Below are the code and all the weights of a small trained network. Each question names an input and a class and asks about switching units off, where a switched-off unit gives its printed mean instead of its output.

import numpy as np


def w(rows, s, z=0):
    codes = np.array(rows[::2]) - 128.0
    scale = np.full(codes.shape[1], s)
    scale[-1] = z or s
    return codes * scale


def norm(h):
    return h / np.sqrt((h * h).mean(-1, keepdims=True) + 1e-5)


def f(y):
    return y / 2 * (1 + np.tanh(0.7978845608 * (y + 0.044715 * y**3)))


def log_softmax(a):
    a = a - a.max(-1, keepdims=True)
    return a - np.log(np.exp(a).sum(-1, keepdims=True))


def net(x, mask):
    res = np.array(x, float).reshape(1, 8) / 4 @ E
    u = 0
    for l in range(2):
        y = f(norm(res) @ A[l][:, :-1].T + A[l][:, -1])
        res = res + np.where(mask[u : u + 12], y, B[l][:, -1]) @ B[l][:, :-1]
        u += 12
    return log_softmax(norm(res)[-1] @ U[:, :-1].T + U[:, -1])


A, B = {}, {}
E = w([
[120,48,194,177,147,157,218,180],'x0',
[159,49,150,66,157,143,60,68],'x1',
[130,122,143,246,147,178,15,53],'x2',
[107,141,146,128,113,206,188,68],'x3',
[149,128,123,178,116,60,99,106],'x4',
[2,121,145,99,115,162,165,133],'x5',
[87,99,148,128,127,92,139,116],'x6',
[65,87,151,132,147,83,78,183],'x7',
],0.00095)
A[0] = w([
[125,186,112,244,100,85,62,166,154],'0.n1',
[152,109,108,146,116,216,34,61,51],'0.n2',
[146,215,109,123,78,209,190,115,109],'0.n3',
[107,198,43,74,53,109,115,89,74],'0.n4',
[105,60,168,176,106,81,98,143,33],'0.n5',
[59,166,125,142,139,113,182,237,4],'0.n6',
[128,69,148,29,147,166,201,139,81],'0.n7',
[34,109,184,118,84,191,138,119,117],'0.n8',
[60,60,133,166,95,80,110,147,43],'0.n9',
[98,54,136,162,99,108,91,135,56],'0.n10',
[254,153,111,137,138,67,103,125,38],'0.n11',
[77,142,110,89,84,97,202,216,74],'0.n12',
],0.0034,0.0021)
B[0] = w([
[140,64,144,43,129,138,184,93,253],'0.n1',
[169,162,223,87,171,245,17,133,186],'0.n2',
[134,78,201,199,132,69,146,126,184],'0.n3',
[44,175,90,97,243,59,142,112,160],'0.n4',
[133,104,149,128,216,71,157,156,124],'0.n5',
[101,159,127,165,73,170,5,166,139],'0.n6',
[125,32,178,31,95,134,147,96,166],'0.n7',
[226,115,72,112,116,75,129,148,179],'0.n8',
[135,114,194,157,201,134,115,180,127],'0.n9',
[152,154,149,119,198,105,150,162,123],'0.n10',
[153,30,26,136,85,94,50,227,154],'0.n11',
[143,105,129,88,152,194,34,129,177],'0.n12',
],0.0027,0.0017)
A[1] = w([
[85,97,191,194,254,48,156,135,19],'1.n1',
[118,188,113,217,115,81,52,154,133],'1.n2',
[65,224,64,85,174,71,115,51,17],'1.n3',
[202,81,190,153,96,150,67,146,122],'1.n4',
[226,110,3,151,101,85,118,182,59],'1.n5',
[76,196,56,87,187,131,117,82,34],'1.n6',
[77,178,134,113,108,219,104,237,72],'1.n7',
[52,245,63,107,185,68,128,69,13],'1.n8',
[116,79,119,45,153,102,57,145,158],'1.n9',
[135,176,146,244,38,145,220,63,5],'1.n10',
[168,160,174,136,184,239,34,60,25],'1.n11',
[53,97,115,128,97,64,155,226,111],'1.n12',
],0.004,0.003)
B[1] = w([
[221,188,191,157,197,21,173,196,141],'1.n1',
[138,66,159,68,96,185,214,165,143],'1.n2',
[41,180,89,91,185,85,189,140,159],'1.n3',
[72,214,65,90,158,103,146,118,212],'1.n4',
[136,61,100,205,92,42,43,69,157],'1.n5',
[109,158,97,141,157,73,171,121,131],'1.n6',
[52,152,172,199,120,82,62,142,136],'1.n7',
[30,138,65,71,179,61,182,52,157],'1.n8',
[142,134,140,180,109,136,196,106,250],'1.n9',
[206,231,4,194,36,198,223,242,150],'1.n10',
[206,192,63,33,219,200,26,105,209],'1.n11',
[138,202,103,125,164,158,67,98,184],'1.n12',
],0.004,0.0024)
U = w([
[238,202,238,223,239,20,179,226,116],'0',
[233,248,46,233,3,247,229,234,99],'1',
[235,34,29,237,33,12,22,52,129],'2',
[250,236,48,24,235,247,29,34,251],'3',
[5,222,232,230,31,208,28,237,72],'4',
[11,232,37,35,231,30,233,27,124],'5',
[125,13,237,25,17,232,231,40,72],'6',
],0.0057,0.0016)

Each question gives the input, the list of numbers given to net, and the class t.
The units are the neurons (one row each of A and B). Each row of codes is followed by its name. A weight is (code - 128) times the scale printed after its matrix; where a second scale follows, it is the last column's (A, B and U).
mask holds one flag per neuron, layer by layer. A switched-off neuron (its flag False) gives its mean, the last column of its row in B, instead of its output. The means were averaged over made-up inputs and are rounded, as every weight is.
A unit's drop is (log p(t) with every unit on - log p(t) with that unit switched off) / (log p(t) with every unit on - log p(t) with every unit switched off).
The circuit of an input: a set's keep is (log p(t) with only the set's units on - log p(t) with every unit switched off) / (log p(t) with every unit on - log p(t) with every unit switched off). Starting from the 12 units with the biggest drops (on a tie, the unit counted first), units are removed one at a time, each time the one whose removal leaves the highest keep (on an exact tie, the one counted first), for as long as the keep stays at least 0.8.
units of the circuit, in order: the units of the circuit, biggest drop first
most important unit: the unit with the biggest drop
top k neurons: the k neurons with the biggest drops, biggest first
top k neurons in layer l: the k neurons of layer l with the biggest drops, biggest first
input [1,-7,2,1,-5,2,-5,2], class 4: units of the circuit, in order	1.n7
input [6,7,-8,-3,4,-5,6,-3], class 6: top 3 neurons	0.n7, 0.n8, 1.n11
input [1,-6,1,-5,6,3,-5,-2], class 2: top 4 neurons in layer 0	0.n2, 0.n1, 0.n11, 0.n7
input [3,7,-4,-4,4,1,-6,0], class 2: units of the circuit, in order	0.n11, 1.n5
input [-6,-7,-4,-6,7,-2,-6,-7], class 2: top 2 neurons	0.n11, 1.n5
input [-1,-2,-2,-4,-7,0,2,-8], class 6: top 3 neurons in layer 0	0.n7, 0.n12, 0.n3
input [1,-1,-8,-8,-8,6,-4,-2], class 4: units of the circuit, in order	0.n6, 1.n7
input [5,-6,-6,7,-7,3,-3,3], class 4: units of the circuit, in order	0.n6, 1.n7
input [-3,1,-6,7,7,-3,-3,1], class 5: top 2 neurons	0.n4, 0.n8
input [8,-3,-6,-5,0,6,0,-4], class 4: top 3 neurons	0.n6, 1.n7, 0.n1
input [-2,-1,3,8,-5,8,0,-1], class 1: units of the circuit, in order	1.n10, 0.n8, 0.n1, 0.n3
input [-2,7,0,0,-8,-3,8,4], class 6: top 2 neurons in layer 1	1.n12, 1.n9
input [-2,1,-3,1,-7,0,-6,-7], class 6: units of the circuit, in order	0.n7, 0.n3, 1.n11
input [5,-2,7,-4,-4,5,0,1], class 0: most important unit	1.n1
input [-4,-3,4,4,5,8,-8,2], class 5: units of the circuit, in order	0.n4, 1.n8
input [-2,-3,-3,-7,-2,-1,-8,8], class 4: top 2 neurons in layer 0	0.n8, 0.n6
input [1,-5,-6,6,3,3,-5,-5], class 1: units of the circuit, in order	1.n10, 0.n3
input [5,-3,-3,-5,6,1,3,-7], class 2: units of the circuit, in order	1.n5, 0.n12
input [-1,-3,3,6,7,0,-5,-3], class 1: top 2 neurons in layer 0	0.n12, 0.n3
input [8,-1,1,2,5,4,7,-1], class 0: units of the circuit, in order	1.n1
input [8,3,3,2,-3,4,3,2], class 0: top 2 neurons	1.n1, 0.n1
input [0,-8,-4,8,2,0,8,2], class 1: top 4 neurons in layer 0	0.n2, 0.n3, 0.n11, 0.n8
input [4,6,0,-7,-7,-3,-1,-1], class 6: top 3 neurons	0.n7, 1.n11, 0.n8
input [4,1,6,-1,6,6,5,-8], class 1: top 2 neurons	1.n10, 0.n12
input [2,2,0,5,-8,8,-2,5], class 6: top 2 neurons	0.n7, 0.n8
input [-3,-7,-2,-5,-2,0,-5,-2], class 5: top 3 neurons in layer 0	0.n4, 0.n8, 0.n2
input [1,2,1,-6,-6,-4,5,-6], class 2: most important unit	0.n11
